[ 25  29   4  -1 -14   1   7   0   1   7  33   4  -1  21 -10  15   3  -5
 -10   4 -21] -> <84>
[-18   1  -1   7 -13   2  -6 -33   5   6  -8  -2   1 -10   5  -2 -10  -6
   1  -4  -1] -> <84>
[-14  25   7   1  -4   4   1  21 -11  -2   4   3  11   2   5   6   3   3
 -15 -16   6] -> <96>
[-31 -52   7  -7   7  10   6 -38  -4 -11   1   8   9 -26   3  -8  -9   0
  18  -4  -5] -> <93>
[ 11 -41  -1   2   4   9   4 -61  -2   2  33   1  -3 -18  19  20  -2  -5
  13  -1   7] -> <89>
[ -7 -27  -6   6 -14   2   5 -56  17  -4  -5   5   5  -3  11  20   8   8
  21   6  13] -> <100>
[ -2  10   6  -5  15   2  10  27 -24  -2   1  -6   8   2 -12  -8   0   0
 -13   4  17] -> <86>
[ -1 -24  -9  -3 -10  11   3 -44  -9   0 -32  10  11  -5 -10  57   1   7
   3   8  14] -> <100>
[-22 -48  -8   7  -7  10 -11 -67  11  -9 -25  11   2 -32  25   3   2  -1
  19  -3  10] -> <96>
[  3 -16  -2  10  -8   1  -3 -41  12   9   6   2   1   5  13   5  -2   7
  21   4  -2] -> <84>
[-32  21  -4  -2   2  23  16 -42  12   6  32  11  -5  -4  16  38 -11  -2
   7  -9   7] -> <80>
[  1 -18  -3   4   8 -10 -26 -15   6   1  -4   1 -11  -6  16   4   5 -10
  14   4  11] -> <89>
[ 48 -73 -10 -15  22 -10   7 -20 -34 -14  38  -4   1   6  11  31   6  -1
   4  13  49] -> <80>
[-1 20  1 -9 -6 -3  4 32 10  0 32  6  2 14 30 20 -5 10 -7  0  2] -> <80>
[-10 -39   5  10 -12   4  14 -36  11   1  50   0   3  -1  20  27 -17   6
  10   1  15] -> <80>
[-13 -45  -6   5  -4   2  -9   4   2  -7  15   0  -7  -3  26  23   2   8
  14  -1  11] -> <86>
[ 26 -24  -8   6  -6  13   6 -68  16 -32  13   3 -11   2   4  18   3   1
  10   5  -6] -> <104>
[ -8 -40   0  -5  -4  -5   1 -16  -7  -2  20  -5  -2 -17   9   5   1   4
   5  -3   5] -> <89>
[ -9 -16   1  -8 -16  21   5 -24 -12   0  13   0  -3  -5   5   1  -7 -17
   0  -1  -3] -> <85>
[  3 -60   3  -6 -10  -4 -11  -6 -10  13  41   3  -4  17  12  10 -17  -2
  -4   8  13] -> <80>
[ 17  11  -3   0   7   2   6  10  -6   3  27   5 -10  -5  -8   2   2  -1
  -1   1 -26] -> <93>
[-22 -27   7 -21  -1  -6  -7  12 -19  -6   4  10  24   6   1   0   6  -4
  -8  -6  18] -> <100>
[-11 -35  21   3   0  -8  -5  -3  -7 -13 -12   3  11 -12   2  -9   3  -2
   5  23   1] -> <100>
[  5 -68   4   5   0   2  -3 -74  -5  -2  33  -2 -11 -18  23  17  -5  11
  15   4  15] -> <86>
[ 27 -24 -17   3  -5   5  -3 -52  30  22  30   4 -21   5  25  30  -3   5
  22   2   5] -> <89>
[-10   2   3  14  -3   7  11 -13   1   7   9   6  -3  -5  14  -9  -1  11
  -9  -8  -4] -> <104>
[ -2 -77 -10   2  -2   5  -6 -77  -9   2  30  -5   3 -21  27   8  -1   4
   4   7  19] -> <89>

[  7   0  25  -1   3   9  -1   1  -1  -5   8  10   3 -10  -5  -4  -8 -10
  -3  -4  -1] -> <22>
[-39 -12  -1  11  10   4  17  -6   2 -13  12  -4  21  -4  -9  -2   5  16
   8  -9   1] -> <27>
[ 14   1  -4  -8  -1  -1   7 -10   6  11   5   4  10  -3   6  -7  15   5
   2   2  -7] -> <27>
[ 21  14   6  -3  -4   7  -2  30  -1  12  16  -2   3 -16  -4  -5  12 -16
  -5  22  -2] -> <27>
[ -4   5  -1   7   1   0   3  29   7  11  37  -3  -4   4  -3  -1   4 -17
   8   5  -5] -> <27>
[ -2  32 -19   7  10  -6  17 -18   2 -16   4  12 -11  12  14  -1  15   0
  12 -12   4] -> <29>
[ -2  -5 -18   6  -1  -8  -3  35  11   2  11 -17   8  -9   3   5  13   3
   1  31  -3] -> <27>
[  3  22  -4  13   3   2  -5  41   7   3  17  -3   0  -5 -11   0  -4 -11
  -4   2  -2] -> <27>
[-15   0  -4   8  -8  -3  -2   8  -9 -24 -19  -4   3 -20 -29   7  15   9
   0 -20   3] -> <20>
[ -8  -8   3  26   0 -10   7  29  -3  -5  31  -5  -3 -16 -13  -6   5 -10
 -16   8  -3] -> <27>
[ 26  29 -21 -46  14  11  -4 -33  -9  15 -38  -9 -42  30   3 -14  -3  14
 -13 -21   6] -> <20>
[17  7  1 -2 -6 -2  1 16  4 11  6  6  2  7 15  5 14 -3 -3 14  0] -> <29>
[  8 -11  20   4   5   4  -1  29  -4  -4  12  -5 -12 -15  -9  -4   2 -18
  -5   1  -4] -> <37>
[  1 -24   8   0   4  -3  14  22   4  -9  25   2  11 -23  -7 -20  15 -20
  36  14  -3] -> <23>
[  3  17  -7   8  10   4   9 -19  -1   3   5   1   4  -5  -4   2  19   9
   7 -11   1] -> <27>
[ -4  21  12  31  -7   1   8  -7   4  -7   7  11  17 -13   0   0  -2 -11
   1  -2   0] -> <27>
[ 11  10  12  13  -8   3 -10  -3   4   3  17  10   0 -29   6   3 -10  -9
   2   9   2] -> <22>
[ 12  22   8  26 -12   0  -6  14   0  -4  11  18  16 -18   0   5  -3 -13
   9  -1  -1] -> <22>
[-10  10  28  32   3 -11  -3 -35   5  -7  26  16   1 -29   3   1 -23 -33
   3   1   5] -> <15>
[  3 -25 -20 -23  -7   3  -1 -23   1  12  10  -1  -4   9   2   0   9  20
  -2  -9   0] -> <27>
